Below are the code and all the weights of a small trained network. Each question names an input and a target symbol and asks about switching units off, where a switched-off unit gives its printed mean instead of its output.

import numpy as np


def w(rows, s, z=0):
    codes = np.array(rows[::2]) - 128.0
    scale = np.full(codes.shape[1], s)
    scale[-1] = z or s
    return codes * scale


def f(y):
    return y / 2 * (1 + np.tanh(0.7978845608 * (y + 0.044715 * y**3)))


def softmax(a):
    e = np.exp(a - a.max(-1, keepdims=True))
    return e / e.sum(-1, keepdims=True)


def log_softmax(a):
    a = a - a.max(-1, keepdims=True)
    return a - np.log(np.exp(a).sum(-1, keepdims=True))


def net(x, mask):
    ids = ['αβγζηλμξπτφω'.index(c) for c in x.split()]
    T = len(ids)
    res = E[ids] + P[:T]
    q, k, v = (res @ M[0].T for M in (Q, K, V))
    z = softmax(np.where(np.tri(T) > 0, q @ k.T / 4**0.5, -1e9)) @ v
    res = res + np.where(mask[0], z, O[0][:, -1]) @ O[0][:, :-1]
    y = f(res @ A[0][:, :-1].T + A[0][:, -1])
    res = res + np.where(mask[1:9], y, B[0][:, -1]) @ B[0][:, :-1]
    return log_softmax(res[-1] @ U[:, :-1].T + U[:, -1])


Q, K, V, O, A, B = {}, {}, {}, {}, {}, {}
E = w([
[172,74,93,156],'α',
[131,25,49,162],'β',
[252,184,83,109],'γ',
[144,120,141,75],'ζ',
[65,118,85,133],'η',
[101,101,69,120],'λ',
[104,82,130,155],'μ',
[160,24,86,176],'ξ',
[3,215,112,88],'π',
[189,68,56,89],'τ',
[133,90,84,66],'φ',
[94,156,89,147],'ω',
],0.017)
P = w([
[7,242,15,169],'0',
[45,255,40,173],'1',
[73,229,64,128],'2',
[93,223,85,99],'3',
[105,200,105,79],'4',
[113,174,128,63],'5',
[109,169,149,65],'6',
[105,148,175,49],'7',
[106,147,192,50],'8',
[102,139,199,44],'9',
[96,140,211,50],'10',
[106,156,218,56],'11',
],0.0061)
Q[0] = w([
[40,99,27,2],'head 0',
[82,166,75,84],'head 0',
[172,111,45,77],'head 0',
[146,167,44,101],'head 0',
],0.0068)
K[0] = w([
[132,113,228,124],'head 0',
[146,95,118,95],'head 0',
[160,72,244,121],'head 0',
[116,104,194,55],'head 0',
],0.011)
V[0] = w([
[171,137,131,113],'head 0',
[103,172,197,133],'head 0',
[112,216,77,246],'head 0',
[160,177,100,111],'head 0',
],0.011)
O[0] = w([
[170,228,200,236,145],'head 0',
[174,153,130,1,55],'head 0',
[146,45,169,153,224],'head 0',
[62,101,208,151,253],'head 0',
],0.0085,0.0047)
A[0] = w([
[122,172,17,73,215],'neuron 0',
[229,124,166,148,156],'neuron 1',
[255,99,24,83,81],'neuron 2',
[90,25,127,176,3],'neuron 3',
[144,81,207,106,39],'neuron 4',
[34,191,178,56,30],'neuron 5',
[52,135,182,209,143],'neuron 6',
[96,216,61,205,38],'neuron 7',
],0.0086,0.0042)
B[0] = w([
[184,87,78,177,226],'neuron 0',
[84,113,186,84,222],'neuron 1',
[112,73,116,216,181],'neuron 2',
[123,187,197,21,209],'neuron 3',
[104,127,1,162,110],'neuron 4',
[173,79,164,45,253],'neuron 5',
[87,92,105,138,246],'neuron 6',
[55,67,62,166,146],'neuron 7',
],0.0086,0.0041)
U = w([
[58,230,98,149,95],'α',
[141,55,122,135,226],'β',
[94,182,250,133,155],'γ',
[115,193,42,108,96],'ζ',
[77,168,100,126,97],'η',
[220,44,201,84,176],'λ',
[223,38,76,123,1],'μ',
[110,151,109,13,70],'ξ',
[169,71,181,134,28],'π',
[210,225,206,43,193],'τ',
[205,199,212,203,153],'φ',
[186,203,2,62,145],'ω',
],0.0087,0.0088)

Each question gives the input, a string of symbols that net reads in full, and the target symbol t.
The units are the heads (4 rows each of Q, K, V and O) and the neurons (one row each of A and B). Each row of codes is followed by its name. A weight is (code - 128) times the scale printed after its matrix; where a second scale follows, it is the last column's (O, A, B and U).
mask holds one flag per unit, heads first, then neurons. A switched-off unit (its flag False) gives its mean, the last column of its rows in O or B, instead of its output. The means were averaged over made-up inputs and are rounded, as every weight is.
A unit's drop is (log p(t) with every unit on - log p(t) with that unit switched off) / (log p(t) with every unit on - log p(t) with every unit switched off).
The circuit of an input: a set's keep is (log p(t) with only the set's units on - log p(t) with every unit switched off) / (log p(t) with every unit on - log p(t) with every unit switched off). Starting from all 9 units, units are removed one at a time, each time the one whose removal leaves the highest keep (on an exact tie, the one counted first), for as long as the keep stays at least 0.8.
circuit, biggest first: the units of the circuit, biggest drop first
top k neurons: the k neurons with the biggest drops, biggest first
drop when u is switched off: that unit's drop, to one decimal
input ξ α γ γ, target φ: top 2 neurons => [neuron 5; neuron 3]
input γ γ γ, target γ: circuit, biggest first => [head 0; neuron 1]
input ξ μ γ, target β: circuit, biggest first => [neuron 2; head 0]
input π μ ζ γ ζ β ζ ξ γ ζ, target τ: circuit, biggest first => [head 0; neuron 2]
input π ξ γ γ γ ζ φ, target ω: circuit, biggest first => [head 0; neuron 0]
input η γ μ ζ γ η μ τ, target μ: top 4 neurons => [neuron 0; neuron 2; neuron 3; neuron 1]
input μ β β π, target β: top 3 neurons => [neuron 0; neuron 3; neuron 5]
input π π π γ, target λ: top 2 neurons => [neuron 1; neuron 2]
input ω ω π π, target λ: top neuron => [neuron 5]
input γ β ζ μ π ξ ξ μ η τ, target μ: drop when neuron 6 is switched off => 0.0
input γ τ ζ η γ, target φ: drop when neuron 5 is switched off => 0.3
input γ ξ π, target β: drop when neuron 5 is switched off => 0.2
input β τ φ γ π ζ π, target ξ: drop when neuron 5 is switched off => 1.1
